Input: [125, 118, 153, 122, 117, 119, 113]
Output: 122

Input:
[[150, 146, 113, 136, 152, 119, 155],
 [146, 131, 105, 113, 106, 115, 130],
 [147, 130, 121, 119, 131, 142, 138]]
Output: 150

Input: [105, 110, 133, 109]
Output: 109

Input: [130, 129, 106, 139, 126]
Output: 129

Input: [105, 122, 130, 135]
Output: 122

Input: [108, 106, 128, 146]
Output: 108

Input: [123, 105, 129, 105, 126, 140]
Output: 126

Input:
[[137, 119, 121, 121, 123],
 [131, 155, 132, 139, 122],
 [112, 117, 130, 125, 146]]
Output: 139
---
Q:
[[138 100 136 111 134 136 113 143 114 139]
 [121 125 136 108 122 134 115 144 116 138]
 [116 133 112 141 118 113 135 126 134 107]
 [109 146 134 107 111 133 114 144 115 135]
 [110 142 111 142 114 111 137 125 135 105]
 [116 134 135 106 117 135 113 143 113 137]
 [123 124 138 105 121 137 111 146 113 141]]
A: 116

Q:
[[120 118 131 130 135 131 133 107 119 135 132 120 128 132 128 116]
 [118 120 113 112 133 115 108 145 118 131 112 117 131 129 129 115]
 [113 117 111 109 132 112 108 147 114 139 111 113 135 127 133 110]
 [136 133 133 133 138 137 133 107 135 110 132 135 113 142 115 136]
 [122 123 117 115 134 119 113 139 122 126 116 122 127 132 126 119]
 [139 139 118 117 138 124 112 142 138 102 114 137 111 144 112 140]
 [139 137 129 129 140 133 126 118 139 105 126 138 111 145 113 141]
 [131 129 131 132 138 134 132 110 130 118 130 130 119 140 120 131]
 [128 129 121 120 136 126 118 131 129 118 120 128 121 136 121 128]
 [119 118 125 125 134 128 127 117 118 134 126 119 129 129 128 115]]
A: 113

Q:
[[122 126 126 124 126 149 127 114]
 [130 140 129 120 127 149 132 122]
 [131 121 139 128 124 149 130 136]
 [122 119 126 128 125 149 123 114]
 [128 137 126 120 127 149 131 115]
 [130 116 139 135 125 149 122 129]]
A: 131

Q:
[[125 135 122 111 116 118 129 105 131]
 [132 130 116 119 117 116 138 112 131]
 [137 121 119 123 119 117 138 118 122]
 [113 128 147 125 142 138 114 125 131]
 [119 127 137 113 132 133 123 106 120]
 [130 121 143 141 145 139 127 148 122]
 [126 119 137 133 140 125 123 141 122]
 [117 130 145 123 145 124 113 129 125]
 [131 132 125 142 126 136 127 151 134]
 [137 124 106 133 106 126 144 132 129]
 [131 113 134 131 137 122 136 127 122]
 [137 112 125 135 129 126 137 130 123]]
A: 137

Q:
[[118 138 117 113 116 137 110 138 131 113]
 [125 135 118 123 117 139 114 127 133 116]
 [117 137 118 112 116 135 111 138 132 113]
 [116 141 116 112 113 135 107 138 133 110]
 [140 137 112 142 112 135 112 107 139 114]
 [138 118 126 141 125 139 132 106 132 129]
 [114 139 118 107 114 132 109 143 133 111]
 [138 136 113 140 113 138 112 109 137 115]]
A: 117

Q:
[[135 105 144 129 117 129 122 146 120 103 127 119 128]
 [123 138 117 105 151 152 114 106 143 108 141 114 135]
 [113 128 124 114 105 142 145 114 150 148 105 105 115]
 [107 143 138 138 107 129 126 126 136 120 133 120 118]
 [117 150 152 137 133 107 129 142 145 124 112 120 152]
 [142 125 147 117 150 138 111 110 136 144 116 140 110]
 [132 113 136 103 132 103 147 130 105 112 126 149 147]
 [151 133 109 124 124 152 138 148 121 142 152 130 135]
 [128 128 106 123 113 107 134 147 118 150 105 126 153]
 [130 104 121 147 147 114 110 110 148 133 137 120 132]]
A: 113

Q:
[[128 128 128 128 128 128 128 128 128 129 129 128 128]
 [129 128 129 128 128 127 127 127 129 130 128 129 127]
 [133 127 129 131 154 132 131 125 132 103 156 133 126]
 [128 128 128 128 129 129 129 129 128 127 129 129 128]
 [128 128 127 128 128 129 130 129 128 129 128 128 128]
 [158 149 154 110 126 103 110 112 157 125 126 148 104]
 [129 129 129 128 128 127 128 128 129 129 128 129 128]]
A: 133

Q:
[[125 127 119 113 117 128 124 122 130 114 121 128]
 [126 125 156 131 134 130 132 127 138 125 142 138]
 [123 132 151 126 134 137 136 144 102 107 101 108]
 [130 125 134 132 117 129 133 133 124 144 136 140]
 [121 131 106 119 132 119 118 126 125 137 111 135]
 [124 124 146 128 127 131 113 119 133 145 123 118]
 [108 129 110 148 132 121 115 125 127 130 149 120]]
A: 123

Q:
[[118 120 135 122 123 121 138 130 142]
 [121 122 136 121 138 120 134 121 139]
 [119 127 135 112 137 117 134 126 136]
 [143 125 117 138 119 133 118 127 115]
 [148 124 116 134 117 136 104 119 109]
 [141 136 121 140 120 134 114 127 113]
 [121 128 135 120 135 117 132 131 130]
 [120 118 126 129 130 127 131 110 134]
 [127 144 135 120 130 120 135 146 128]]
A: 119
---
[[149 145 106 125 139]
 [145 131 123 126 128]
 [141 130 118 129 127]]: 106

[[126 130 154 139 137 141 131]
 [124 138 139 138 126 126 127]
 [113 119 127 137 121 119 141]]: 137

[[134 138 123 142 144]
 [134 108 135 103 135]
 [131 136 123 147 144]]: 123

[[130 145 133 111 141]
 [122 116 117 127 127]
 [126 101 135 128 134]]: 133

[[152 131 127 143 154 102]
 [101 103 114 135 119 145]
 [155 136 123 146 154 106]]: 143

[[147 138 140 125 130]
 [147 153 152 113 124]
 [113 134 120 113 113]]: 140

[[117 144 121 119 129]
 [147 110 125 125 130]
 [151 114 127 125 128]]: 121

[[ 99 126 126 128 132 129]
 [141 113 133 135 120 127]
 [138 116 127 125 144 137]]: 128

[[128 130 145 152]
 [128 129 147 152]
 [128 128 133 150]]: 130
---
[130 125 150 136 128 134] -> 136
[ 98 112 121 131 118 122] -> 122
[104 141 113 151 138 154] -> 151
[114 129 136 130 103 123 116] -> 130
[156 115 109 136 107] -> 136
[133 106  99 101] -> 106
[105 155 135 130 131] -> 135
[117 152 134 156] -> 152
[142 138 104 126 122] -> 138
